Below are the code and all the weights of a small trained network. Each question names an input and a class and asks about switching units off, where a switched-off unit gives its printed mean instead of its output.

import numpy as np


def w(rows, s, z=0):
    codes = np.array(rows[::2]) - 128.0
    scale = np.full(codes.shape[1], s)
    scale[-1] = z or s
    return codes * scale


def norm(h):
    return h / np.sqrt((h * h).mean(-1, keepdims=True) + 1e-5)


def f(y):
    return y / 2 * (1 + np.tanh(0.7978845608 * (y + 0.044715 * y**3)))


def log_softmax(a):
    a = a - a.max(-1, keepdims=True)
    return a - np.log(np.exp(a).sum(-1, keepdims=True))


def net(x, mask):
    res = np.array(x, float).reshape(1, 8) / 4 @ E
    u = 0
    for l in range(2):
        y = f(norm(res) @ A[l][:, :-1].T + A[l][:, -1])
        res = res + np.where(mask[u : u + 5], y, B[l][:, -1]) @ B[l][:, :-1]
        u += 5
    return log_softmax(norm(res)[-1] @ U[:, :-1].T + U[:, -1])


A, B = {}, {}
E = w([
[163,124,63,18,78,30,217,119,126,149,36,125],'x0',
[132,126,131,129,129,125,127,127,134,130,128,128],'x1',
[130,128,126,127,130,128,121,133,120,121,119,126],'x2',
[127,130,125,128,131,129,134,132,126,126,127,125],'x3',
[137,44,49,144,156,224,131,62,229,23,69,187],'x4',
[130,124,132,131,128,125,132,132,137,132,128,127],'x5',
[253,122,138,140,102,201,94,209,65,199,189,212],'x6',
[130,130,133,125,121,131,124,127,122,120,124,128],'x7',
],0.012)
A[0] = w([
[46,157,176,205,184,140,88,89,132,88,140,60,3],'L0N1',
[1,154,159,139,145,54,139,78,161,113,119,15,193],'L0N2',
[3,121,114,115,148,131,121,59,219,56,72,88,121],'L0N3',
[106,108,159,255,151,169,56,132,109,106,214,145,198],'L0N4',
[68,144,233,155,148,123,99,151,77,169,176,109,147],'L0N5',
],0.0092,0.0048)
B[0] = w([
[78,115,139,144,17,125,74,93,215,105,245,138,188],'L0N1',
[114,190,137,43,108,158,72,224,144,139,121,233,251],'L0N2',
[181,87,117,208,173,106,176,55,105,122,135,29,237],'L0N3',
[121,151,166,109,184,128,125,99,129,161,46,69,227],'L0N4',
[210,202,103,135,102,134,79,185,186,107,172,72,208],'L0N5',
],0.011,0.014)
A[1] = w([
[27,192,171,47,141,107,84,159,168,134,94,159,53],'L1N1',
[169,50,53,140,146,178,154,110,164,66,115,217,33],'L1N2',
[123,85,131,163,191,226,107,103,165,101,52,154,17],'L1N3',
[87,100,177,208,167,254,51,69,175,121,142,131,3],'L1N4',
[131,156,178,103,78,25,135,213,20,184,212,133,61],'L1N5',
],0.0089,0.0043)
B[1] = w([
[34,163,69,88,72,142,185,209,102,56,87,232,204],'L1N1',
[162,219,165,52,69,136,12,140,210,187,97,106,196],'L1N2',
[44,166,139,81,110,119,177,221,62,139,189,198,196],'L1N3',
[86,8,128,138,164,134,223,158,22,140,169,231,223],'L1N4',
[83,19,110,177,149,120,160,23,103,103,86,153,254],'L1N5',
],0.011,0.0088)
U = w([
[43,238,177,135,26,133,18,221,227,75,247,132,127],'0',
[53,177,46,40,84,56,215,177,40,91,18,228,3],'1',
[40,27,137,244,215,178,218,27,170,35,237,82,93],'2',
[195,118,42,94,169,43,190,28,228,41,23,11,138],'3',
[238,200,228,235,223,179,31,146,87,227,155,7,47],'4',
[204,13,88,157,67,23,169,30,20,208,73,147,234],'5',
[79,84,185,56,196,229,157,233,43,192,166,237,235],'6',
[235,137,81,7,11,185,53,124,220,227,43,206,107],'7',
],0.019,0.0047)

Each question gives the input, the list of numbers given to net, and the class t.
The units are the neurons (one row each of A and B). Each row of codes is followed by its name. A weight is (code - 128) times the scale printed after its matrix; where a second scale follows, it is the last column's (A, B and U).
mask holds one flag per neuron, layer by layer. A switched-off neuron (its flag False) gives its mean, the last column of its row in B, instead of its output. The means were averaged over made-up inputs and are rounded, as every weight is.
A unit's drop is (log p(t) with every unit on - log p(t) with that unit switched off) / (log p(t) with every unit on - log p(t) with every unit switched off).
The circuit of an input: a set's keep is (log p(t) with only the set's units on - log p(t) with every unit switched off) / (log p(t) with every unit on - log p(t) with every unit switched off). Starting from all 10 units, units are removed one at a time, each time the one whose removal leaves the highest keep (on an exact tie, the one counted first), for as long as the keep stays at least 0.8.
circuit, biggest first: the units of the circuit, biggest drop first
unit that matters most: the unit with the biggest drop
top k neurons: the k neurons with the biggest drops, biggest first
k most important neurons of layer l: the k neurons of layer l with the biggest drops, biggest first
drop of u: that unit's drop, to one decimal
input [-6,-8,7,2,5,-5,1,-2], class 6: circuit, biggest first	[L1N4]
input [-5,-8,3,5,1,-5,1,8], class 6: 2 most important neurons of layer 1	[L1N4, L1N5]
input [0,-7,-3,-2,7,2,-6,7], class 2: top 4 neurons	[L0N3, L0N5, L1N3, L1N4]
input [7,7,-5,4,0,-3,-8,2], class 1: 2 most important neurons of layer 1	[L1N1, L1N5]
input [0,1,6,7,8,1,-7,-2], class 2: 2 most important neurons of layer 0	[L0N3, L0N5]
input [0,-7,-4,5,-2,8,-7,-1], class 0: 2 most important neurons of layer 1	[L1N4, L1N5]
input [-4,-1,-1,0,0,-3,-7,7], class 0: top 3 neurons	[L0N2, L0N1, L1N5]
input [-5,2,6,-8,-2,-6,1,6], class 4: 3 most important neurons of layer 0	[L0N2, L0N5, L0N4]
input [-8,-8,8,4,0,-7,5,2], class 4: top 2 neurons	[L0N5, L0N2]
input [0,0,5,8,5,4,2,-7], class 6: top 4 neurons	[L1N3, L1N4, L0N2, L0N5]
input [0,4,-8,8,6,-8,1,-3], class 6: 3 most important neurons of layer 1	[L1N3, L1N2, L1N5]
input [7,2,4,0,3,8,1,3], class 7: top 2 neurons	[L0N4, L0N3]
input [8,-1,1,0,-7,8,1,-2], class 5: 2 most important neurons of layer 1	[L1N5, L1N3]
input [2,8,-3,7,4,2,-1,1], class 3: circuit, biggest first	[L0N3]
input [-8,-6,-5,5,2,-7,2,8], class 6: top 2 neurons	[L1N4, L0N3]
input [-1,4,2,0,-4,7,2,1], class 4: top 2 neurons	[L0N2, L0N5]
input [-7,-1,-2,1,5,7,2,-1], class 6: top 2 neurons	[L1N3, L0N3]
input [3,1,5,8,-8,-7,3,2], class 5: top 2 neurons	[L1N5, L0N2]
input [-5,-4,-6,5,8,-5,1,7], class 6: top 3 neurons	[L1N3, L1N4, L1N5]
input [-6,-5,8,-6,-2,-1,3,-4], class 4: unit that matters most	L0N5
input [4,4,4,-8,-8,-1,2,3], class 5: top 2 neurons	[L0N2, L1N5]
input [4,3,1,-8,0,5,6,0], class 5: top 2 neurons	[L0N2, L1N5]
input [-2,-2,5,-2,-7,-6,4,2], class 4: drop of L0N1	0.0
